Here is a tiny trained network, its code and every weight. The questions are about switching its units off for an input and a class, where a switched-off unit gives its printed mean instead of its output.

import numpy as np


def w(rows, s, z=0):
    codes = np.array(rows[::2]) - 128.0
    scale = np.full(codes.shape[1], s)
    scale[-1] = z or s
    return codes * scale


def f(y):
    return np.maximum(y, 0)


def log_softmax(a):
    a = a - a.max(-1, keepdims=True)
    return a - np.log(np.exp(a).sum(-1, keepdims=True))


def net(x, mask):
    res = np.array(x, float).reshape(1, 5) / 4 @ E
    y = f(res @ A[0][:, :-1].T + A[0][:, -1])
    res = res + np.where(mask, y, B[0][:, -1]) @ B[0][:, :-1]
    return log_softmax(res[-1] @ U[:, :-1].T + U[:, -1])


A, B = {}, {}
E = w([
[66,127,191,67,148,164,244],'x0',
[164,227,196,34,144,105,107],'x1',
[117,116,182,185,243,150,137],'x2',
[221,155,140,156,86,189,185],'x3',
[161,89,61,58,183,45,157],'x4',
],0.011)
A[0] = w([
[182,100,128,187,186,170,136,236],'n0',
[175,187,160,72,213,130,177,198],'n1',
[93,102,125,162,32,165,137,202],'n2',
[99,120,144,103,59,157,148,191],'n3',
[168,94,112,82,169,82,14,191],'n4',
[93,85,83,202,62,182,122,189],'n5',
[95,196,155,87,86,141,101,189],'n6',
[40,74,93,111,165,74,97,163],'n7',
[129,155,81,114,160,49,120,206],'n8',
[12,43,140,134,127,162,187,166],'n9',
[118,117,222,197,216,170,64,186],'n10',
[102,98,101,65,120,87,53,153],'n11',
[69,121,144,32,147,120,136,215],'n12',
[110,155,217,133,133,110,132,164],'n13',
[162,93,52,193,81,30,108,163],'n14',
[153,97,114,204,135,152,111,168],'n15',
[113,37,91,155,106,41,218,254],'n16',
[134,125,118,198,97,181,163,159],'n17',
[200,216,212,100,43,155,112,178],'n18',
[30,166,218,97,170,80,138,222],'n19',
[143,171,235,152,75,135,144,202],'n20',
[145,136,60,112,109,118,80,178],'n21',
],0.011,0.0044)
B[0] = w([
[229,214,89,152,116,123,130,201],'n0',
[185,94,173,37,193,84,128,215],'n1',
[54,161,100,119,103,229,149,207],'n2',
[62,69,115,121,126,218,164,190],'n3',
[135,147,208,182,78,41,152,215],'n4',
[52,205,84,80,136,155,143,217],'n5',
[128,81,194,150,81,162,80,204],'n6',
[93,98,76,237,106,71,111,208],'n7',
[125,99,162,133,74,21,173,195],'n8',
[121,95,77,196,179,169,125,225],'n9',
[202,197,136,227,156,110,49,223],'n10',
[48,96,180,173,80,73,166,200],'n11',
[136,2,111,124,137,117,97,214],'n12',
[141,135,196,101,180,138,65,178],'n13',
[116,210,88,71,99,59,142,217],'n14',
[142,212,86,110,131,122,84,190],'n15',
[119,93,32,144,122,117,188,226],'n16',
[127,206,61,94,198,177,143,193],'n17',
[165,82,151,62,88,173,88,255],'n18',
[121,68,176,118,232,95,46,228],'n19',
[162,92,163,142,125,205,82,210],'n20',
[111,150,170,75,16,103,156,192],'n21',
],0.0085,0.015)
U = w([
[68,68,72,182,168,91,124,44],'0',
[240,116,85,84,143,110,253,252],'1',
[173,238,116,208,169,139,70,134],'2',
[83,213,40,69,120,118,132,90],'3',
[133,115,200,107,223,109,94,108],'4',
[60,138,135,144,38,31,156,122],'5',
[49,163,75,153,180,211,192,120],'6',
[131,96,154,107,45,222,95,115],'7',
],0.011,0.0025)

Each question gives the input, the list of numbers given to net, and the class t.
The units are the neurons (one row each of A and B). Each row of codes is followed by its name. A weight is (code - 128) times the scale printed after its matrix; where a second scale follows, it is the last column's (A, B and U).
mask holds one flag per neuron, in row order. A switched-off neuron (its flag False) gives its mean, the last column of its row in B, instead of its output. The means were averaged over made-up inputs and are rounded, as every weight is.
A unit's drop is (log p(t) with every unit on - log p(t) with that unit switched off) / (log p(t) with every unit on - log p(t) with every unit switched off).
The circuit of an input: a set's keep is (log p(t) with only the set's units on - log p(t) with every unit switched off) / (log p(t) with every unit on - log p(t) with every unit switched off). Starting from the 12 units with the biggest drops (on a tie, the unit counted first), units are removed one at a time, each time the one whose removal leaves the highest keep (on an exact tie, the one counted first), for as long as the keep stays at least 0.8.
circuit, biggest first: the units of the circuit, biggest drop first
most important unit: the unit with the biggest drop
k most important neurons: the k neurons with the biggest drops, biggest first
drop of u: that unit's drop, to one decimal
input [-3,-6,1,6,-5], class 3: circuit, biggest first : (n5 n15)
input [-5,-6,-6,-7,-7], class 3: circuit, biggest first : (n5)
input [8,-7,-1,6,7], class 6: circuit, biggest first : (n9 n8)
input [-5,-7,2,4,-3], class 3: circuit, biggest first : (n5 n14)
input [0,-4,-6,4,-6], class 6: 2 most important neurons : (n5 n17)
input [1,-3,-6,1,2], class 3: circuit, biggest first : (n4 n14)
input [7,4,-6,-8,-7], class 7: 2 most important neurons : (n6 n3)
input [-3,-5,-2,-3,0], class 5: 2 most important neurons : (n7 n11)
input [5,7,-3,-3,-6], class 4: 2 most important neurons : (n19 n13)
input [-3,-5,-5,1,-8], class 3: 2 most important neurons : (n14 n15)
input [8,1,5,5,-8], class 4: 4 most important neurons : (n19 n1 n13 n18)
input [-7,5,1,8,-3], class 7: 2 most important neurons : (n18 n20)
input [2,1,8,3,-2], class 2: drop of n10 : 0.8
input [7,-3,5,-3,-8], class 2: drop of n10 : 1.3
input [3,6,-7,-8,-8], class 7: drop of n6 : 0.0
input [7,-3,4,-2,-5], class 2: drop of n13 : 0.1
input [-6,-2,1,5,6], class 5: most important unit : n4
